Below are the code and all the weights of a small trained network. Each question names an input and a class and asks about switching units off, where a switched-off unit gives its printed mean instead of its output.

import numpy as np


def w(rows, s, z=0):
    codes = np.array(rows[::2]) - 128.0
    scale = np.full(codes.shape[1], s)
    scale[-1] = z or s
    return codes * scale


def norm(h):
    return h / np.sqrt((h * h).mean(-1, keepdims=True) + 1e-5)


def f(y):
    return np.maximum(y, 0)


def log_softmax(a):
    a = a - a.max(-1, keepdims=True)
    return a - np.log(np.exp(a).sum(-1, keepdims=True))


def net(x, mask):
    res = np.array(x, float).reshape(1, 8) / 4 @ E
    u = 0
    for l in range(2):
        y = f(norm(res) @ A[l][:, :-1].T + A[l][:, -1])
        res = res + np.where(mask[u : u + 10], y, B[l][:, -1]) @ B[l][:, :-1]
        u += 10
    return log_softmax(norm(res)[-1] @ U[:, :-1].T + U[:, -1])


A, B = {}, {}
E = w([
[145,103,81,100,180,196,36,100,126,154,146,145],'x0',
[75,5,160,177,53,84,85,14,163,140,103,144],'x1',
[255,138,197,64,252,61,123,44,113,164,90,13],'x2',
[212,102,54,105,65,203,145,114,159,183,77,96],'x3',
[201,167,192,180,3,78,76,75,222,179,170,102],'x4',
[24,176,91,217,150,155,71,213,181,124,174,51],'x5',
[159,38,119,180,54,120,8,31,242,164,204,174],'x6',
[69,14,229,212,151,112,132,126,12,217,105,200],'x7',
],0.004)
A[0] = w([
[179,83,111,91,200,124,59,37,197,103,106,55,68],'0.n0',
[96,173,175,78,94,71,97,114,140,246,110,125,111],'0.n1',
[47,76,90,184,117,144,99,110,78,183,218,104,87],'0.n2',
[94,121,124,151,82,147,134,80,159,104,234,233,156],'0.n3',
[65,79,151,103,75,79,108,122,195,186,133,136,128],'0.n4',
[204,98,115,80,75,155,228,88,138,105,94,98,32],'0.n5',
[143,151,124,87,143,162,107,176,89,69,151,162,146],'0.n6',
[47,95,184,158,201,115,204,253,86,127,55,92,73],'0.n7',
[102,168,76,125,72,164,78,155,182,95,145,59,55],'0.n8',
[155,126,235,205,56,65,155,77,172,138,171,119,3],'0.n9',
],0.0058,0.0037)
B[0] = w([
[2,123,150,100,138,40,108,94,55,78,117,86,204],'0.n0',
[152,86,136,128,125,157,125,140,182,43,147,180,161],'0.n1',
[121,169,121,43,82,96,176,151,102,156,64,174,179],'0.n2',
[164,97,111,125,191,122,119,148,100,63,123,181,199],'0.n3',
[196,142,164,128,202,174,147,107,124,157,180,112,177],'0.n4',
[141,134,181,85,98,104,145,100,181,131,17,134,173],'0.n5',
[186,110,143,132,208,94,74,180,168,100,132,167,195],'0.n6',
[81,123,208,168,100,139,191,185,40,91,97,129,253],'0.n7',
[122,230,88,202,68,151,123,125,153,129,149,142,188],'0.n8',
[206,99,212,180,131,111,111,87,118,67,158,188,178],'0.n9',
],0.0067,0.0064)
A[1] = w([
[87,54,97,197,76,138,131,129,44,172,103,192,69],'1.n0',
[198,169,133,83,199,142,172,128,160,104,61,116,158],'1.n1',
[105,135,82,93,127,167,123,174,99,123,70,89,188],'1.n2',
[113,210,79,159,60,207,87,150,171,116,171,78,4],'1.n3',
[151,53,140,81,122,127,138,60,2,176,89,176,167],'1.n4',
[198,162,149,147,165,152,160,123,68,114,128,122,134],'1.n5',
[170,174,122,131,184,119,135,173,123,121,105,103,17],'1.n6',
[123,27,69,108,143,176,84,123,129,153,123,189,79],'1.n7',
[187,145,92,56,45,74,151,85,127,148,74,105,21],'1.n8',
[115,181,59,211,79,119,81,152,157,121,117,117,59],'1.n9',
],0.0066,0.0026)
B[1] = w([
[109,58,96,176,96,116,123,123,187,180,141,81,197],'1.n0',
[136,130,103,60,81,169,88,111,71,107,70,113,218],'1.n1',
[157,139,235,165,157,116,102,1,137,150,210,132,212],'1.n2',
[49,225,124,116,152,152,202,66,218,110,231,148,192],'1.n3',
[119,202,99,139,75,126,134,146,193,158,161,111,253],'1.n4',
[133,84,86,112,164,207,112,145,103,171,194,53,209],'1.n5',
[182,123,108,116,168,147,158,179,155,173,157,110,175],'1.n6',
[169,95,23,132,165,89,112,180,155,210,66,92,164],'1.n7',
[82,132,137,147,10,193,164,117,143,86,27,136,166],'1.n8',
[131,241,121,129,174,154,177,74,170,150,112,150,184],'1.n9',
],0.0073,0.0063)
U = w([
[255,66,207,183,98,75,105,70,169,75,193,184,156],'0',
[30,77,183,224,109,124,231,228,61,133,134,122,174],'1',
[152,47,51,156,93,94,129,124,210,252,124,140,108],'2',
[98,241,94,151,139,148,177,95,217,97,181,142,229],'3',
[193,161,140,32,215,180,172,196,51,131,136,26,56],'4',
[171,105,22,116,195,108,104,211,147,40,120,219,6],'5',
[23,111,131,91,169,4,79,73,102,102,119,37,59],'6',
[164,130,141,47,25,138,168,77,140,85,2,93,188],'7',
],0.011,0.0021)

Each question gives the input, the list of numbers given to net, and the class t.
The units are the neurons (one row each of A and B). Each row of codes is followed by its name. A weight is (code - 128) times the scale printed after its matrix; where a second scale follows, it is the last column's (A, B and U).
mask holds one flag per neuron, layer by layer. A switched-off neuron (its flag False) gives its mean, the last column of its row in B, instead of its output. The means were averaged over made-up inputs and are rounded, as every weight is.
A unit's drop is (log p(t) with every unit on - log p(t) with that unit switched off) / (log p(t) with every unit on - log p(t) with every unit switched off).
The circuit of an input: a set's keep is (log p(t) with only the set's units on - log p(t) with every unit switched off) / (log p(t) with every unit on - log p(t) with every unit switched off). Starting from the 12 units with the biggest drops (on a tie, the unit counted first), units are removed one at a time, each time the one whose removal leaves the highest keep (on an exact tie, the one counted first), for as long as the keep stays at least 0.8.
circuit, biggest first: the units of the circuit, biggest drop first
k most important neurons: the k neurons with the biggest drops, biggest first
k most important neurons of layer l: the k neurons of layer l with the biggest drops, biggest first
drop when u is switched off: that unit's drop, to one decimal
input [-4,-4,0,7,-6,-5,1,-5], class 7: circuit, biggest first	(0.n5)
input [8,-8,-5,-8,8,-5,1,-5], class 5: circuit, biggest first	(0.n3; 1.n2)
input [-5,-8,-2,-8,2,0,-3,-7], class 4: circuit, biggest first	(1.n4; 1.n1)
input [8,-5,-5,7,-7,8,-4,-3], class 3: circuit, biggest first	(1.n3; 1.n2)
input [2,-7,-1,-1,-8,3,8,-2], class 5: 2 most important neurons of layer 1	(1.n4; 1.n7)
input [7,4,1,0,-7,-7,-5,-7], class 7: circuit, biggest first	(0.n5; 1.n8)
input [4,2,-5,7,-5,2,-2,6], class 2: 2 most important neurons of layer 1	(1.n0; 1.n7)
input [6,2,2,-2,-1,-8,3,1], class 2: 2 most important neurons	(1.n4; 1.n7)
input [1,-6,-7,-2,6,-8,2,-3], class 5: 2 most important neurons	(0.n3; 1.n2)
input [5,-5,0,7,-8,5,-4,7], class 1: 3 most important neurons of layer 0	(0.n7; 0.n4; 0.n3)
input [6,-5,1,5,-1,-5,7,-1], class 7: 2 most important neurons of layer 0	(0.n5; 0.n0)
input [3,1,4,6,3,6,7,-2], class 3: circuit, biggest first	(0.n8; 1.n3)
input [2,0,8,1,-8,4,0,-6], class 6: 2 most important neurons of layer 0	(0.n0; 0.n4)
input [-5,-2,-4,-3,0,-2,-4,-5], class 4: 2 most important neurons of layer 0	(0.n6; 0.n0)
input [-7,-5,8,3,8,-7,5,-3], class 7: circuit, biggest first	(1.n8)
input [5,-8,-7,-6,4,-5,6,8], class 2: 2 most important neurons	(1.n7; 1.n0)
input [-4,8,7,1,8,7,-5,-5], class 0: 2 most important neurons	(0.n9; 0.n1)
input [0,2,-7,-3,-4,-5,-6,-8], class 5: 2 most important neurons of layer 0	(0.n6; 0.n4)
input [1,-2,-3,-5,-1,2,8,-3], class 5: 2 most important neurons of layer 0	(0.n3; 0.n2)
input [8,1,-8,-8,-1,-8,8,4], class 2: circuit, biggest first	(1.n7)
input [-1,4,-4,-1,-4,-6,3,-5], class 5: 2 most important neurons of layer 0	(0.n3; 0.n2)
input [0,-6,3,-2,6,-7,-5,0], class 7: 2 most important neurons of layer 1	(1.n8; 1.n1)
input [7,5,4,-1,-8,-1,6,-1], class 6: drop when 0.n0 is switched off	3.4
input [0,7,-6,2,6,-3,-4,6], class 2: drop when 0.n2 is switched off	0.2
input [6,-3,5,2,1,6,5,4], class 6: drop when 0.n0 is switched off	1.3
